Here is a tiny trained network, its code and every weight. The questions are about switching its units off for an input and a target symbol, where a switched-off unit gives its printed mean instead of its output.

import numpy as np


def w(rows, s, z=0):
    codes = np.array(rows[::2]) - 128.0
    scale = np.full(codes.shape[1], s)
    scale[-1] = z or s
    return codes * scale


def f(y):
    return y / 2 * (1 + np.tanh(0.7978845608 * (y + 0.044715 * y**3)))


def softmax(a):
    e = np.exp(a - a.max(-1, keepdims=True))
    return e / e.sum(-1, keepdims=True)


def log_softmax(a):
    a = a - a.max(-1, keepdims=True)
    return a - np.log(np.exp(a).sum(-1, keepdims=True))


def net(x, mask):
    ids = ['Ωβηθλτ'.index(c) for c in x.split()]
    T = len(ids)
    res = E[ids] + P[:T]
    q, k, v = (res @ M[0].T for M in (Q, K, V))
    z = softmax(np.where(np.tri(T) > 0, q @ k.T / 2**0.5, -1e9)) @ v
    res = res + np.where(mask[0], z, O[0][:, -1]) @ O[0][:, :-1]
    y = f(res @ A[0][:, :-1].T + A[0][:, -1])
    res = res + np.where(mask[1:13], y, B[0][:, -1]) @ B[0][:, :-1]
    return log_softmax(res[-1] @ U[:, :-1].T + U[:, -1])


Q, K, V, O, A, B = {}, {}, {}, {}, {}, {}
E = w([
[115,160,115,128,155,162,205],'Ω',
[93,86,159,104,99,162,123],'β',
[204,178,107,130,88,111,156],'η',
[186,113,172,96,7,136,169],'θ',
[87,177,159,122,120,128,140],'λ',
[187,57,119,12,173,156,158],'τ',
],0.018)
P = w([
[156,153,207,125,182,149,147],'0',
[94,162,96,6,137,159,102],'1',
[90,53,109,139,125,68,197],'2',
[122,160,132,160,196,133,88],'3',
[150,173,125,118,65,167,100],'4',
[74,85,86,145,128,62,203],'5',
[138,168,134,186,175,127,97],'6',
[127,180,98,94,79,168,86],'7',
[68,73,71,151,142,59,201],'8',
[145,177,147,176,159,110,114],'9',
[149,188,110,117,57,155,73],'10',
[74,86,86,145,146,59,200],'11',
],0.016)
Q[0] = w([
[77,52,85,133,113,3,199],'head 0',
[90,126,85,50,80,158,153],'head 0',
],0.013)
K[0] = w([
[140,123,250,94,156,177,185],'head 0',
[172,150,155,112,119,107,99],'head 0',
],0.015)
V[0] = w([
[53,219,134,215,185,140,74],'head 0',
[2,154,235,106,19,121,1],'head 0',
],0.0079)
O[0] = w([
[131,126,28,125,86,12,60,2],'head 0',
[106,122,248,49,101,98,163,74],'head 0',
],0.013,0.003)
A[0] = w([
[103,57,115,97,64,166,164,44],'neuron 0',
[114,162,159,145,87,174,100,225],'neuron 1',
[126,85,174,172,161,91,163,35],'neuron 2',
[79,20,134,88,184,94,165,173],'neuron 3',
[76,180,124,200,52,146,110,115],'neuron 4',
[159,112,163,147,167,169,15,81],'neuron 5',
[85,50,74,178,118,9,107,3],'neuron 6',
[158,182,107,97,111,222,122,114],'neuron 7',
[185,114,129,70,67,212,72,30],'neuron 8',
[50,133,149,194,150,68,150,175],'neuron 9',
[120,111,82,160,65,116,178,142],'neuron 10',
[47,90,153,93,84,105,65,89],'neuron 11',
],0.012,0.0048)
B[0] = w([
[97,139,160,178,130,112,120,184],'neuron 0',
[132,115,91,97,100,142,99,211],'neuron 1',
[144,121,71,7,87,204,90,150],'neuron 2',
[131,149,155,139,134,107,158,217],'neuron 3',
[149,126,149,97,144,147,111,182],'neuron 4',
[180,151,197,103,116,96,194,149],'neuron 5',
[190,169,25,85,135,126,149,181],'neuron 6',
[88,118,97,133,83,73,126,245],'neuron 7',
[115,57,91,132,195,122,81,193],'neuron 8',
[132,84,174,128,117,94,96,181],'neuron 9',
[184,82,172,144,161,137,143,182],'neuron 10',
[82,168,136,132,152,177,150,182],'neuron 11',
],0.014,0.012)
U = w([
[128,180,99,122,67,35,160,124],'Ω',
[98,161,118,180,178,169,123,149],'β',
[151,139,66,58,122,149,92,162],'η',
[126,136,186,144,88,5,116,109],'θ',
[165,190,139,80,113,182,144,106],'λ',
[156,106,150,134,203,95,134,1],'τ',
],0.011,0.0017)

Each question gives the input, a string of symbols that net reads in full, and the target symbol t.
The units are the heads (2 rows each of Q, K, V and O) and the neurons (one row each of A and B). Each row of codes is followed by its name. A weight is (code - 128) times the scale printed after its matrix; where a second scale follows, it is the last column's (O, A, B and U).
mask holds one flag per unit, heads first, then neurons. A switched-off unit (its flag False) gives its mean, the last column of its rows in O or B, instead of its output. The means were averaged over made-up inputs and are rounded, as every weight is.
A unit's drop is (log p(t) with every unit on - log p(t) with that unit switched off) / (log p(t) with every unit on - log p(t) with every unit switched off).
The circuit of an input: a set's keep is (log p(t) with only the set's units on - log p(t) with every unit switched off) / (log p(t) with every unit on - log p(t) with every unit switched off). Starting from the 12 units with the biggest drops (on a tie, the unit counted first), units are removed one at a time, each time the one whose removal leaves the highest keep (on an exact tie, the one counted first), for as long as the keep stays at least 0.8.
units of the circuit, in order: the units of the circuit, biggest drop first
most important unit: the unit with the biggest drop
top k neurons: the k neurons with the biggest drops, biggest first
drop of u: that unit's drop, to one decimal
input Ω η Ω η τ η, target η: units of the circuit, in order	head 0; neuron 6
input β β β λ θ β τ η θ λ η λ, target θ: units of the circuit, in order	neuron 9
input Ω λ β τ λ λ β Ω η Ω τ Ω, target η: top 3 neurons	neuron 6; neuron 0; neuron 3
input λ Ω τ λ λ λ θ λ θ τ λ, target λ: units of the circuit, in order	head 0; neuron 11; neuron 7
input Ω λ θ τ Ω, target Ω: top 2 neurons	neuron 7; neuron 2
input β θ τ η, target Ω: units of the circuit, in order	neuron 8; neuron 5; head 0
input β θ λ β η, target η: units of the circuit, in order	neuron 8; neuron 1
input η η θ Ω η τ β θ β λ Ω β, target τ: top 3 neurons	neuron 10; neuron 7; neuron 1
input θ τ η β η η λ η λ, target λ: units of the circuit, in order	head 0; neuron 2
input θ λ λ θ θ Ω λ τ, target τ: units of the circuit, in order	neuron 8; head 0
input θ β η λ η β, target λ: top 3 neurons	neuron 2; neuron 7; neuron 8
input λ θ Ω Ω β, target β: top 3 neurons	neuron 0; neuron 8; neuron 11
input η λ τ η Ω β λ β η η θ η, target τ: units of the circuit, in order	neuron 10; neuron 7
input β θ λ Ω τ Ω Ω θ τ η θ, target η: most important unit	neuron 8
input λ β λ β Ω Ω τ Ω, target Ω: top 3 neurons	neuron 7; neuron 2; neuron 8
input τ λ θ θ θ, target θ: top 3 neurons	neuron 0; neuron 7; neuron 6
input η τ η η, target Ω: top 3 neurons	neuron 7; neuron 5; neuron 8
input Ω Ω Ω, target η: top 2 neurons	neuron 6; neuron 0
input η β τ λ Ω λ, target τ: top 2 neurons	neuron 10; neuron 9
input β θ τ θ τ λ β Ω λ θ λ Ω, target θ: top neuron	neuron 9
input λ θ τ λ Ω Ω τ β β, target Ω: drop of head 0	1.8
input η λ θ θ τ λ η Ω θ, target τ: drop of neuron 10	0.7
input θ θ τ, target λ: drop of head 0	0.8
input Ω β θ λ τ, target τ: drop of neuron 8	0.9
input β λ η λ λ τ θ τ θ, target θ: top 2 neurons	neuron 0; neuron 6
